What can hang from each mark:
Q_245: Q_516 Q_561 Q_856
Q_74: Q_372 Q_511 Q_948
Q_27: Q_372 Q_948
Q_948: Q_511 Q_758
Q_511: Q_74
Q_516: Q_372 Q_758 Q_948
Q_758: Q_74 Q_516 Q_561 Q_856 Q_948
Q_372: Q_27 Q_74 Q_511 Q_758
Q_561: Q_27 Q_245
Q_856: Q_27 Q_74

Every row comes from one small tree of marks. The marks that hang from a mark follow it in brackets, in the order of their numbers. Every link used is in the known rows. Which tree was each row made from?
Each row is shifted at random along 3 fixed directions that mean nothing.
Known rows:
Q_561[Q_27[Q_948[Q_511]] Q_245]: [ -9.2  -9.6 -10.5  -8.4   6.5  -4.3   7.8  -1.2  -1.3   2.3   4.8  -1.1
  -6.7  -7.8   3.0   2.6   4.1  -8.8   8.6 -15.3   3.1  -9.3  15.4  -4.1
  -1.2   7.2 -13.7   8.9  -1.9   4.1  -4.2 -10.2   3.8   2.3   3.4   1.4
  -3.1   6.1 -17.3  -1.9  -5.6  -1.8]
Q_516[Q_372[Q_27 Q_511] Q_948[Q_758[Q_74 Q_561 Q_856]]]: [ 11.4 -14.6 -10.8   3.1  -3.0   0.1   4.0   4.1  15.7  -4.0  -4.7 -14.7
  10.5  -1.9  21.4  10.5   2.3   8.9   4.3 -15.6  -0.1 -31.9  10.7  15.6
  -5.2  -3.1   8.1 -12.3   0.1  -4.2  -3.4  12.2 -11.5  -4.2  -0.2   9.2
  -3.5  -9.7 -16.7  15.8  -0.9   2.1]
Q_948[Q_511[Q_74] Q_758[Q_516[Q_372] Q_561[Q_27] Q_856]]: [ -7.7  -2.0 -12.1   3.3   8.0   4.9   3.6   3.7  -7.9  -8.2  -6.3 -11.5
  -1.4  -1.2   5.7  17.3  -3.2  -8.2  -1.1 -11.5   9.3 -17.0   3.7   0.9
 -10.5   0.0 -12.9  -2.8  -7.0   1.3   4.3  -0.4 -11.5 -12.3  -2.5   3.5
  -0.7   2.8  -0.5   3.9  -4.6   3.3]
Q_516[Q_372 Q_758[Q_856[Q_27 Q_74[Q_511]]] Q_948]: [-36.2  -4.2 -29.4 -29.7   5.4  -1.8  -9.4 -11.5  -7.8  -1.9  -1.9  12.1
  -3.1  -1.9   7.2  19.2   1.5 -10.6 -43.7  14.0  -2.9  18.4  -6.0 -15.1
   0.8  -7.3 -14.6  19.7   4.2   1.6  12.9 -10.8  11.6 -26.7   7.9  11.5
   6.3  11.2  -2.6   5.1   2.4  13.7]
Q_511[Q_74[Q_948[Q_758[Q_516 Q_561[Q_27] Q_856]]]]: [  2.5 -11.1  -7.4  12.7  -3.7  -0.6   0.8   8.0  -4.4  -9.8   1.9 -10.0
  -6.6  -6.9   3.9  10.2   1.1  -7.1  18.9  -9.0  -4.1  -1.6  14.4   2.9
   0.8  -5.7  -7.5   0.1  -6.5  -0.6   2.0  -4.9  -4.3  -1.6   6.5   0.2
  -1.2 -12.8  -1.1  -7.8  -1.4   2.1]
Q_245[Q_516 Q_561[Q_27[Q_372]] Q_856]: [ 10.5 -10.9  -4.0  -9.7   7.0   8.2   2.0   1.1  17.8   0.4  -5.3 -17.4
  26.6   0.9  15.4   5.5   1.2  -4.2  38.0 -33.0   7.6 -34.1  19.3  15.4
  -3.0   8.6   1.3 -12.7  -4.2   6.7 -11.9  23.6 -22.1  -7.4  -4.4  14.8
  -8.9  -7.1  -8.3   6.2  -4.0   8.1]
Q_27[Q_372[Q_74[Q_948] Q_511 Q_758[Q_561[Q_245]]]]: [  4.9  -0.8   8.4  -6.4 -10.7   1.4   3.1   7.3  -9.8  -3.3  -3.0  -8.8
   4.1 -15.0   0.9 -10.2   3.0   0.0 -12.6  -2.3   8.9  -5.8 -15.9   6.4
  -0.3   7.4   7.5  -5.1 -11.7   0.7  -4.3  -4.6   6.4 -11.7  -4.7  -9.5
   3.3   0.3  -3.8  21.2  13.1  -4.3]
Q_856[Q_27 Q_74[Q_948]]: [-25.9   1.1 -14.0 -18.0   1.6   4.9   2.1  -5.0 -12.6   0.7   2.0  -2.9
  -4.3  -2.4   5.9  17.0   5.4 -18.2  -9.1  -3.9   6.5  -6.3   3.3 -10.7
  -7.2   2.3 -17.8   9.4  -3.0   8.7   8.1  -0.1   1.9 -26.5   2.1  13.2
   0.9   6.8   6.4   5.3  -4.3   9.1]
Q_74[Q_372[Q_27 Q_758[Q_516 Q_561 Q_856 Q_948]] Q_511]: [ -4.4 -20.3  -3.1  29.7 -12.3  -8.4  19.9  -0.7   5.7   5.9   5.5  -2.6
   0.1   0.3  24.2  16.1   8.4   3.8  -9.1  -8.6 -17.9   3.2  28.1   5.9
   0.9 -12.0 -17.0  12.1  14.8 -23.6   4.2   7.2  10.4  -0.4  16.0  14.3
  -2.0 -24.6 -12.8  -3.0  -4.0   8.9]
Q_856[Q_27[Q_372 Q_948[Q_758]] Q_74]: [ -0.1 -18.1  -8.6 -10.3  -2.8 -12.4   7.6  -2.1   3.9  -1.6  10.0   7.7
   2.1  -7.8   7.7   1.3  14.1  -4.9 -11.4  -2.0 -16.6  -6.7  22.5   2.3
   8.7   6.7  -2.8  16.7  11.5   0.4   1.1  -4.3  17.4   3.4  12.7   9.7
  -0.4   7.2 -10.4  -4.4  -0.1   8.4]
Q_372[Q_27 Q_511[Q_74[Q_948[Q_758]]]]: [-18.1   0.2 -13.2 -12.0  -3.0  -2.2   2.2  -0.5 -17.9   9.7  -1.8  -4.5
  -4.9 -12.3 -14.6   5.2   6.8  -9.6 -23.7  -7.7  -6.9  10.2  -3.2   0.8
   3.1  -4.8 -15.5  10.8  -2.6   9.6   1.7 -14.2  18.0 -10.6   2.5  -7.4
   7.8  13.9  -0.3   1.8   1.4   4.6]
Q_561[Q_27 Q_245[Q_516[Q_372[Q_511] Q_758[Q_948]] Q_856]]: [ 43.4 -14.6   4.8   0.6 -15.9  -6.5 -23.2  21.0   7.7 -41.7 -12.8 -18.0
   7.5 -31.9 -14.6 -37.0  -4.2  17.0  26.6 -11.4  -9.1  17.9 -11.6  16.4
  20.6  20.0  39.2 -23.7 -17.5   6.8  -9.6 -23.0  12.3  22.8  -0.8 -38.2
   2.7   5.4 -15.9  21.3  16.7 -20.0]
Q_27[Q_372[Q_74[Q_511] Q_758] Q_948]: [  5.0 -10.0   7.3  -4.5  -5.3  -0.7  11.8   1.3   5.8   5.0   3.8   0.4
  12.9  -6.3  12.3  -5.4   8.1  -4.4  -6.7  -4.8   7.7 -21.3   4.0  10.7
   0.8   5.0   4.8   0.5   0.0  -1.4  -8.1   6.3  -1.4  -7.1  -0.8   4.7
  -2.4  -2.5 -10.7  11.2  12.1   5.8]
Q_856[Q_74[Q_372[Q_27 Q_511 Q_758[Q_516 Q_561]] Q_948]]: [  1.8  -8.0   0.6   8.0 -15.2   1.6  15.5   2.6   3.7  -6.0   0.1 -11.2
   3.0  -4.7  19.4   7.6   5.2   1.0  -1.0  -8.6  -0.1 -14.9   6.2   7.0
  -7.3  -0.9  -0.1  -2.9   1.8  -7.0   1.7  13.0  -0.7 -15.2   4.3   9.7
  -1.0 -12.8  -4.8  17.7  -0.2   2.2]
Q_516[Q_758[Q_74 Q_561[Q_245]] Q_948]: [ -6.1  -0.5  -6.7 -19.8   9.1   6.8 -20.3   4.6  -5.2  -8.1  -6.3 -10.3
  -1.4  -9.7   3.3   7.4  -4.2  -1.9  -3.7   0.4  16.5  -7.8 -17.1  -1.0
  -5.6  -3.8   3.0  -9.3 -18.9  11.2   0.3  -9.4 -12.3 -16.7  -7.8  -3.8
   0.9   3.3  -3.5  10.1   5.7  -3.3]
Q_511[Q_74[Q_372[Q_27 Q_758[Q_948]]]]: [ -3.9  -8.1 -10.5   1.8  -4.1   1.3  13.3   0.5   7.0   5.1   1.6 -15.3
  13.3  -3.0  13.4  15.1   9.5  -6.2   2.6 -25.9  -6.3 -23.1  21.6  10.4
  -7.2  -9.3  -8.0  -2.0   5.5   0.2  -3.3  12.5  -6.8  -5.5   4.3  12.7
  -1.8  -6.5  -5.9  -7.3  -2.0  11.6]
Q_372[Q_27[Q_948] Q_758[Q_74[Q_511] Q_856]]: [ 40.4  -3.5  26.5  21.0 -16.0   3.7  -6.5  24.9   1.1 -34.9  -8.5 -23.6
  10.5 -21.3   0.3 -28.2  -2.0  11.5  31.1  -4.5  19.1 -13.8 -22.8  21.1
   4.6  19.4  33.1 -36.8 -25.1   5.7  -6.7  -5.9  -5.0   2.2 -17.5 -27.3
  -0.5  -4.7   2.7  40.0  23.3 -18.1]
Q_516[Q_372[Q_27 Q_74[Q_511]] Q_758[Q_561 Q_856] Q_948]: [ 15.7  -2.9  -1.7  -8.1  -8.1   5.8 -14.7  12.9   4.4 -26.1 -12.2 -15.2
  10.5  -9.5   5.9  -6.7  -5.4  10.0   3.9   3.2  15.5 -11.1 -25.6  12.1
  -1.1   4.5  28.4 -25.0 -20.9   5.6   0.0  -2.6  -8.7 -17.6 -11.6 -11.1
   2.1  -4.1   0.2  37.5  18.9  -8.3]
Q_758[Q_74[Q_372 Q_948[Q_511]] Q_516]: [  5.3 -23.5  -6.8  23.0 -14.1 -12.1   2.3   2.1   1.6   2.9   1.6   3.8
 -11.7  -8.8   1.5   1.9   4.8  -3.6  -6.9  -1.5 -22.6  16.3  18.7   2.3
  14.8  -6.1  -5.1  12.7   7.3 -18.3   2.6 -17.6  15.7   9.2  22.8  -6.5
   0.0 -11.7 -11.5 -13.5   3.2   3.4]
Q_948[Q_511[Q_74[Q_372]]]: [-26.8   8.9 -14.6 -18.5   5.7   8.2  -4.7  -3.0 -23.7  12.1  -8.4  -5.6
   1.7  -4.5 -14.9   9.3   0.3 -20.7 -25.9  -6.7  12.4  -1.4 -15.0  -7.3
  -4.1   1.4 -16.1   2.7 -12.9   9.9   3.7 -13.2   2.2 -24.6  -3.0  -7.1
   4.9  19.5  11.5   4.6   7.2   8.6]
Q_245[Q_561[Q_27[Q_372[Q_758[Q_516]] Q_948[Q_511]]]]: [-18.0  -3.6   1.5 -15.4   8.3  -1.6   2.2  -3.2  -9.6  14.6   1.1  -0.9
   3.8  -2.8   1.9  10.5   4.5 -10.6 -21.3  -6.5   9.4  -7.4   2.0  -1.1
  -2.2   1.8 -22.9  15.0   0.3   5.1  -2.3  -3.3   1.9 -13.2  -4.1   7.9
   1.8   9.2  -5.2  -0.4  -0.3   5.0]
Q_511[Q_74[Q_372[Q_27[Q_948] Q_758]]]: [  6.3  -6.9  -0.4  -0.6 -14.5  -9.7  -7.3   9.8 -12.0  -6.5  -0.1  -6.8
   2.8 -21.5 -19.4 -13.2   9.1  -2.7 -16.0  -3.1 -16.9  20.9  -6.3   8.4
  15.9  -1.7   5.3   2.6  -5.5   5.6  -1.0 -23.0  23.8   6.6   4.9 -19.8
   8.8   7.4   3.6  -1.9  16.8  -1.3]
Q_561[Q_245[Q_516[Q_758] Q_856[Q_27]]]: [ 11.7  -9.6  -8.2  -7.5   3.7   4.2  -4.0   2.2  13.4 -16.4  -5.8 -12.7
  11.0 -11.2  11.2  -3.1   1.4   2.9  25.7 -22.1   0.9 -13.6  12.4  11.9
  -0.5  10.2  10.0 -12.3  -5.1   9.1  -6.8   7.6  -6.1   0.4  -2.0   1.5
  -5.5   0.5 -13.3  13.6  -3.0   1.7]
Q_856[Q_74[Q_372[Q_27] Q_511 Q_948[Q_758[Q_561[Q_245]]]]]: [  2.9 -21.5 -19.8   3.1 -14.3  -8.1  21.2  -1.7  12.2 -10.8   7.4   6.4
  -7.4  -3.4  15.1   4.1   6.0   4.8  14.9  -2.3 -19.6   1.7  23.3  -0.3
   3.6  -0.5   6.6   8.1   8.0 -13.0   5.2   3.5  21.6  -8.8  23.7   4.2
  -3.8 -16.8 -13.5  10.6  -6.0   4.3]
Q_74[Q_372[Q_758[Q_516 Q_561[Q_27 Q_245] Q_948]] Q_511]: [-36.0   5.2   1.4  -3.2  -4.1  -5.1  -7.5   0.1 -34.9  -1.0  -1.3   3.1
 -19.8 -13.6 -15.2   6.9  -1.8 -10.8 -45.4  17.5   1.5  51.2 -21.9 -21.5
   3.7  -7.3 -30.9  23.8  -8.0  -5.3  13.7 -31.2  30.9 -21.1   5.7 -15.8
  12.0   6.2   8.1   1.2   6.2  -2.5]
Q_516[Q_758[Q_561 Q_856]]: [ -4.5  -6.7  -4.5  -0.7  -0.3  -7.5 -25.3   8.9 -29.9  -0.9  -5.1  -3.7
  -7.6 -22.2 -22.9  -5.7   5.2  -2.4 -40.9  10.4 -14.7  31.7 -16.2   0.3
  16.8  -3.1  -5.8   8.9 -10.9   5.6   3.2 -35.7  24.7   6.6   2.6 -19.7
  10.0  10.1   0.2  -1.7  15.7  -1.6]
Q_27[Q_372[Q_74[Q_511]] Q_948]: [ -7.2 -15.7  -3.6  -4.9  -5.3 -11.0   5.8  -2.8  -3.1  15.1   7.7  12.6
   2.3  -7.7  -1.0  -4.2  10.7 -10.1 -21.2   1.7 -11.8   7.6   9.7   1.0
  14.1  -0.5  -7.9  19.6   5.2  -7.2  -2.7 -13.9  15.8   1.4  12.7   1.3
   1.8   1.6  -9.9  -8.8  11.5   8.5]
Q_948[Q_511 Q_758[Q_516 Q_856]]: [-14.2   0.4  -2.1   6.6  10.4   6.9   1.9  -1.3 -13.7   8.2  -7.3 -10.5
  -5.2  -3.3   3.6  13.9  -0.2 -10.2 -18.6  -6.8  17.1 -16.9   2.1   2.6
  -9.2   1.6 -20.5   1.5  -5.7   3.6  -0.2  -2.1  -4.4 -11.4  -6.2   0.3
  -1.5   5.4  -5.4  12.6  -2.5   6.1]
Q_74[Q_372 Q_948[Q_511 Q_758[Q_561 Q_856]]]: [ -9.6 -12.1 -11.0   5.2  -2.3   2.6   9.6  -3.4  -1.1  10.2  -0.2  -1.0
  -5.0   5.2  15.3  16.0   0.0  -2.6  -0.5   2.5   5.6 -11.8  12.4   0.0
  -4.5  -3.2  -7.9   4.7  -0.3  -9.0   3.7   7.2   9.2 -20.0   8.8   5.3
  -4.4 -16.7  -5.8  17.4  -1.8  10.1]
Q_758[Q_74[Q_948[Q_511]] Q_516 Q_561 Q_856]: [  8.3 -10.4   6.2  28.1  -5.2   3.1  -3.7  10.2  -5.8  -7.0  -3.8 -10.9
  -7.8  -4.0  12.4   7.5  -4.8  -3.2  17.2  -1.8   8.4  -5.4   1.1   3.6
  -0.5   0.3  -4.4  -8.7 -13.0 -12.1   4.6  -5.5 -12.4  -6.2   1.4  -2.1
  -3.4 -18.7   2.0   6.6   3.6  -3.3]
Q_511[Q_74[Q_372[Q_27] Q_948]]: [  8.0  -8.8  -8.3   2.2 -17.8  -5.3  -7.2   9.8  -6.6  -7.8  -2.6 -10.2
   0.9 -14.4 -16.2  -9.0   5.3  -4.4   3.4  -7.6 -14.0  15.7  -0.9   6.0
  14.2  -1.2  10.2  -4.2 -10.2   2.5   0.4 -19.1  16.5  -0.6   8.4 -18.5
   5.0  -0.9   7.3  -0.6  14.3  -0.7]
Q_511[Q_74[Q_372[Q_27] Q_948[Q_758[Q_516 Q_561 Q_856]]]]: [-19.4  -1.1  -9.0   6.9   1.3   8.5  11.5  -2.1   1.4   3.2   0.1 -12.9
   1.0   8.7  21.1  29.2  -1.3 -10.0  11.7 -10.4  12.7 -15.5  12.6   0.0
 -15.8 -14.0 -19.5  -0.1  -4.0  -4.2   6.2  16.8 -13.5 -28.1   0.2  17.4
  -3.2 -19.0   8.0   3.6  -5.3  12.4]
Q_516[Q_758[Q_74[Q_511] Q_856] Q_948]: [ 31.8 -35.3 -16.4  16.1  -8.1  -6.3   4.8   5.2  31.6 -10.9   2.0  -0.8
   9.7  -5.9  26.7  -1.5   6.4  10.5  27.9 -15.2 -19.1 -25.6  33.0  19.6
   9.8  -1.1  24.4 -11.7   8.0 -12.0  -9.5   6.9 -12.3  18.9  17.0   7.4
 -10.1 -20.7 -32.7  -1.4   3.0   5.3]
Q_74[Q_372[Q_27 Q_758[Q_516]] Q_511 Q_948]: [-10.8 -10.7  -3.5  10.5 -15.2  -4.1  12.5  -2.6  -0.5   4.2   0.5  -0.7
  -4.9  -3.5   6.9   6.5   5.8  -1.7 -18.7  -0.2  -6.1  12.8   8.2   1.8
   2.7  -7.9  -9.3  10.7   5.7 -10.5   3.1  -1.6  19.3 -14.7  10.5   0.1
   1.7 -11.1  -4.9   9.3   3.0   5.9]
Q_245[Q_561[Q_27] Q_856]: [ 25.8 -24.6 -14.7   1.3  -4.2  -5.8   0.9   8.4  10.9  -5.3   0.3 -12.4
  15.4 -13.5   1.2  -6.9   8.5   2.3  33.9 -29.1 -23.3 -17.2  27.9  17.0
  12.6   8.8  11.1  -7.3   2.0   3.2 -12.1   2.1   2.4  19.2  10.7   0.6
  -5.5  -8.3 -20.6  -3.3  -0.6   3.1]

Which tree is each row?
[ 23.6 -23.2  -9.5  16.1 -13.0 -10.4  22.7   5.6  13.4   3.7   3.2 -11.4
  10.5 -14.8   8.8  -6.0  17.8   3.6   6.8 -35.6 -29.4 -29.8  32.4  24.3
   6.2   3.9   5.9  -2.1  13.6  -4.6 -13.7   4.5   2.4  25.6  12.4   6.9
  -3.3  -3.4 -30.0  -2.9  -1.7   2.2] | Q_372[Q_27 Q_74 Q_511]
[-23.7 -10.0 -21.7 -19.2   9.3  -0.6  -4.0 -10.1   1.4  13.4  -2.1   6.8
  -2.6  -0.3   9.1  19.5   1.7  -8.2 -27.7   2.4   0.3  -4.0   3.8  -4.5
  -2.2 -11.2 -13.2  13.7   5.1  -0.1   2.5  -5.0   2.8 -16.6   8.5   8.5
   1.0   5.1 -13.8  -1.3  -0.7  12.5] | Q_516[Q_758[Q_74[Q_372]] Q_948[Q_511]]
[-33.2  -2.3 -21.2 -18.4  10.6   2.8  13.0 -12.8  -7.6  33.9   1.3  -0.4
  13.2   3.9   6.7  22.5  11.3 -22.0 -35.6 -23.4  -1.4 -20.6  16.5  -2.3
  -6.9  -7.6 -31.0  17.0   8.1   0.4  -3.1   5.1  -8.9 -14.0   4.2  22.8
   0.3  13.6  -6.2 -19.8  -3.2  21.6] | Q_27[Q_372[Q_511[Q_74]]]
[ 15.4  -8.7  12.5  26.6 -17.0  -6.7 -10.4  18.4 -13.8 -14.5  -4.9 -15.9
  -0.9 -17.1  -3.3  -9.0  -0.5   6.2   3.4   0.6  -7.4  18.3 -12.8   5.1
  11.2   3.2   4.5 -10.4 -13.7 -12.4   5.3 -20.1  12.0   4.9   2.4 -20.3
   5.6 -10.5   5.3  11.3  16.3 -10.3] | Q_758[Q_74[Q_372[Q_27 Q_511]] Q_561 Q_856 Q_948]
[ -2.9 -16.9 -17.0   1.1 -10.2  -8.9  10.3  -2.5   9.7  -0.5   1.7   0.3
   4.1  -8.7  12.2   6.2   8.7   1.6 -18.6  -7.3 -18.8  -0.1  14.5   9.5
   5.6 -10.0  -1.5   9.6  12.0  -8.0  -0.9  -0.2  11.6   0.0  12.0   8.1
   2.2  -8.8 -19.2   3.6   2.7   7.9] | Q_516[Q_372[Q_27 Q_74[Q_511] Q_758[Q_856]] Q_948]
[ -9.6  -3.5   0.6 -13.1   2.4  -7.4  -7.5   4.1 -11.0  -2.4   2.8  -3.6
  -3.7 -14.0 -10.9  -7.9   3.8  -9.6  -8.3  -4.7   5.2  12.2  -2.8  -7.0
   7.3   7.1  -9.9   9.4 -10.8   6.2  -2.9 -24.4  12.2   1.6  -1.8 -10.7
   3.3  11.9  -3.7  -4.6   8.8  -5.4] | Q_561[Q_27[Q_372 Q_948] Q_245]
[ 12.8 -23.5 -13.2   8.9 -10.8  -7.4  12.8   1.5   7.1   6.8   4.5   0.8
  -2.7  -9.8   5.4  -1.4  10.4  -3.7   8.7 -14.8 -20.2 -15.0  26.8  11.9
   9.1   0.9   4.0   5.9   7.7  -5.8  -6.7  -3.5   8.4  10.9  17.9   1.7
  -4.1  -9.8 -21.9  -3.2  -0.2   5.4] | Q_372[Q_74[Q_948[Q_511]]]
[-25.5   6.8   5.9 -11.0   1.8   0.8 -10.4  -0.4 -24.7   8.4  -3.6  -3.3
  -9.0 -10.3 -13.4   5.9   1.0 -16.5 -39.6  11.7  13.5  17.1 -18.7  -6.7
   1.2  -5.9 -20.6  15.3 -11.0   6.1   3.9 -19.1  13.0 -21.4  -4.1  -9.2
   8.1   9.1   9.5   3.5  11.7   4.4] | Q_27[Q_372[Q_74[Q_948[Q_758[Q_516]]]]]
[-12.4 -24.1 -20.7  22.6  -4.5  -5.1  21.1  -8.6  18.3   2.6   6.2   6.3
  -2.0  10.3  36.9  28.2   4.7  -7.7   5.4 -12.5 -14.6  -7.6  40.4  -2.9
  -3.1 -10.4 -20.0  14.3  19.1 -26.0   7.9  12.6  -8.8  -7.8  21.3  30.1
  -7.7 -23.3 -14.3 -15.5 -11.8  17.0] | Q_758[Q_74[Q_511 Q_948] Q_516[Q_372] Q_856[Q_27]]
[-24.2   6.4  -1.6  -0.4  -2.6   8.6  -8.4   0.9 -21.8  -0.4  -7.3  -8.9
  -4.3  -2.5   6.9  15.8  -5.5 -12.9 -26.0   7.4  17.7   7.6 -20.1 -10.4
  -7.5  -3.3 -18.4   2.4 -14.3  -5.0  11.5  -6.0  -8.7 -29.9  -4.8   4.6
   4.3  -3.6  13.1  13.4   6.8   3.3] | Q_758[Q_516[Q_372[Q_511]] Q_561 Q_856[Q_74[Q_948]]]
[ -7.5 -12.3  -1.3  14.0  -3.4  -5.8   0.8   4.5  -9.0  -2.8   3.6   2.0
  -1.0  -1.3  13.0  10.9   2.5  -5.0  -1.8   2.4  -6.0  10.4   6.9  -7.0
   5.1   1.3 -14.1   7.4  -1.6 -16.7  11.4  -9.0   5.8  -9.1   9.1   5.8
   0.7  -8.8   4.8  -4.6   3.6   4.3] | Q_758[Q_74[Q_511] Q_561 Q_856[Q_27[Q_372]] Q_948]
[ -0.3  -4.8   3.5  -0.6 -14.1  -3.1 -10.0   9.7 -18.1  -7.8  -2.6  -9.9
  -6.6 -15.6 -12.7  -5.7   2.6  -1.9 -14.5   7.3  -1.4  18.9 -13.7  -1.1
   7.8  -0.3   1.9   1.5 -11.9   3.0   2.2 -17.9  23.4 -10.5   2.5 -17.9
   6.3  -3.5   4.4  12.9  13.1  -5.0] | Q_74[Q_372[Q_758[Q_561[Q_27]]] Q_948]
[ 41.3 -20.3  -2.3   7.1 -15.9  -2.8   2.2  17.3   7.0 -29.9  -1.5 -11.5
  -2.5 -16.4  -0.1 -18.0   2.9   8.9  38.1  -7.8  -6.1 -23.4   8.3  14.9
   7.7  19.6  34.1 -19.8 -10.9   4.7  -4.8  -4.7   5.8   8.3   7.2 -17.0
  -5.0  -5.3 -12.7  24.0   4.2 -12.3] | Q_856[Q_74[Q_948[Q_511 Q_758[Q_561[Q_27]]]]]
[-10.7 -11.8  -7.0  -2.3   8.6   3.8   0.2  -5.3   7.1   8.3  -1.8  -1.0
   4.1  -0.9  15.3  17.2   2.7  -7.0  -4.5 -12.4   0.6 -10.5  14.8   4.0
  -3.3  -9.2 -14.2   5.9   4.6  -1.0  -1.4   5.9 -12.4  -9.6   5.8  12.6
  -3.6  -2.1 -13.6  -8.2  -5.9  11.0] | Q_245[Q_516[Q_758[Q_74[Q_511] Q_948]]]
[  5.3  -4.4  -0.1  -5.4   7.6   8.0  -8.3   6.4  -0.4  -4.3  -8.0 -13.8
   5.8  -7.5   7.6   5.2  -1.3  -2.2   2.1  -9.6  17.2 -28.0  -5.0   7.6
  -7.7   4.3   5.0 -14.7 -11.1   8.2  -3.6  -0.7 -15.6  -9.2  -8.3  -3.8
  -2.8   6.1  -8.6  12.4   4.7  -0.1] | Q_516[Q_758[Q_74 Q_948[Q_511]]]
[ -1.8   6.7   4.6 -17.7  -3.5  10.5  -4.7   6.7 -11.3 -18.8  -4.2  -7.1
   5.5  -7.2   0.5  -7.3  -0.6 -10.7   9.7   1.5  27.4 -15.2 -21.6  -4.0
  -5.1  22.2   9.6 -15.4 -21.4  14.4   4.0  -2.6  -7.0 -28.1 -12.2  -6.0
  -0.4  14.1  13.2  33.1  11.7  -4.4] | Q_856[Q_27[Q_948] Q_74[Q_511]]
[-30.8  -8.3  -6.8 -14.3   3.3  -9.7   9.2 -11.0 -12.0  33.0   8.7  13.2
   0.9  -5.4   1.7   9.8  12.5 -17.4 -45.6  -1.1  -9.4   6.8   9.3  -4.8
   6.3  -7.6 -31.5  33.0  11.8  -5.2  -1.5 -10.8  14.5  -4.5   9.7  13.3
   5.0   8.7 -11.8 -15.9   4.7  14.9] | Q_27[Q_372[Q_74 Q_511] Q_948]
[-25.8  10.8   3.1 -18.3   2.4  -1.2  -8.6   0.5 -32.4   5.0  -6.3  -4.4
   0.6 -16.1 -16.8   0.4   6.7 -13.8 -56.6   2.9   6.2  15.7 -26.2  -7.4
   1.5   6.6 -20.6  11.7  -6.7  10.2   5.3 -21.6  19.5 -17.7  -8.9  -9.1
  12.3  30.8   9.7   7.7  11.0   2.2] | Q_856[Q_27[Q_372[Q_511 Q_758[Q_74]]]]
[ 13.7 -18.5  -3.7  12.3  -1.7  -3.0  11.8   1.9  17.7  -5.6   1.7 -10.8
  16.6  -5.4  24.6   6.6   9.2  -0.4  14.3 -24.1 -10.6 -26.2  30.3  15.5
  -0.6   3.6  -0.3  -3.6  10.8  -7.1  -5.6  16.5  -8.1   7.5   5.2  17.7
  -6.5  -9.4 -14.8  -4.0  -3.4  10.4] | Q_245[Q_856[Q_27[Q_372[Q_758[Q_74 Q_516]]]]]
[ 17.5  -2.5   0.3  -3.5 -17.3   1.6 -16.1  15.3 -18.4  -8.2  -9.4 -13.5
   3.2 -22.7 -25.7 -23.0   2.5  -4.8  -2.5  -7.0  -0.8   7.4 -20.5   9.1
  15.0  12.2  19.6 -16.2 -22.2  11.1  -5.1 -25.3   7.3   1.4  -2.2 -31.0
   6.0  12.6   5.0  12.6  21.4  -8.0] | Q_372[Q_511[Q_74[Q_948]]]
[-16.7  -4.9  -2.1  -0.7   6.3  -4.4   0.9  -1.2 -10.0  11.6   3.3  -5.7
  -3.8  -7.5   0.2  10.3   7.5  -6.7 -17.3  -4.1   0.9  -0.1   8.3   3.0
   0.5  -6.1 -22.4  13.0   0.3   5.9  -0.2  -7.5  12.8  -3.2  -2.1   3.2
   2.3   2.1  -5.6   2.3   0.1   5.8] | Q_372[Q_27[Q_948[Q_758[Q_856]]]]
[ -6.7 -17.6 -19.7  -7.8   3.7  -1.3   6.7  -7.8  14.6  -5.3   3.1   6.6
   2.2  -7.1  19.3   8.0   1.5  -2.2  16.4 -11.1 -13.2   5.0  24.5   0.1
   2.8  -2.7  -5.7  10.3   8.8  -5.6   0.4   6.5   2.1  -2.6  16.7  11.7
  -5.0  -9.1 -20.8  -3.3 -10.1  11.0] | Q_561[Q_245[Q_516[Q_758[Q_948]] Q_856[Q_74[Q_511]]]]
[-10.0   9.6   7.7   5.0   7.0   8.2 -11.0  10.3 -21.8 -15.6 -12.3 -20.3
  -3.8  -9.7  -1.5   9.7  -7.8  -7.0 -15.6   0.0  24.4  -3.7 -25.7  -3.5
 -11.6   2.3 -14.1  -9.4 -19.4   4.6   5.5  -9.7 -11.0 -18.9 -15.2  -8.8
   4.6   7.1   7.5  17.3   6.0  -6.1] | Q_948[Q_758[Q_74 Q_516[Q_372[Q_511]] Q_561[Q_27] Q_856]]
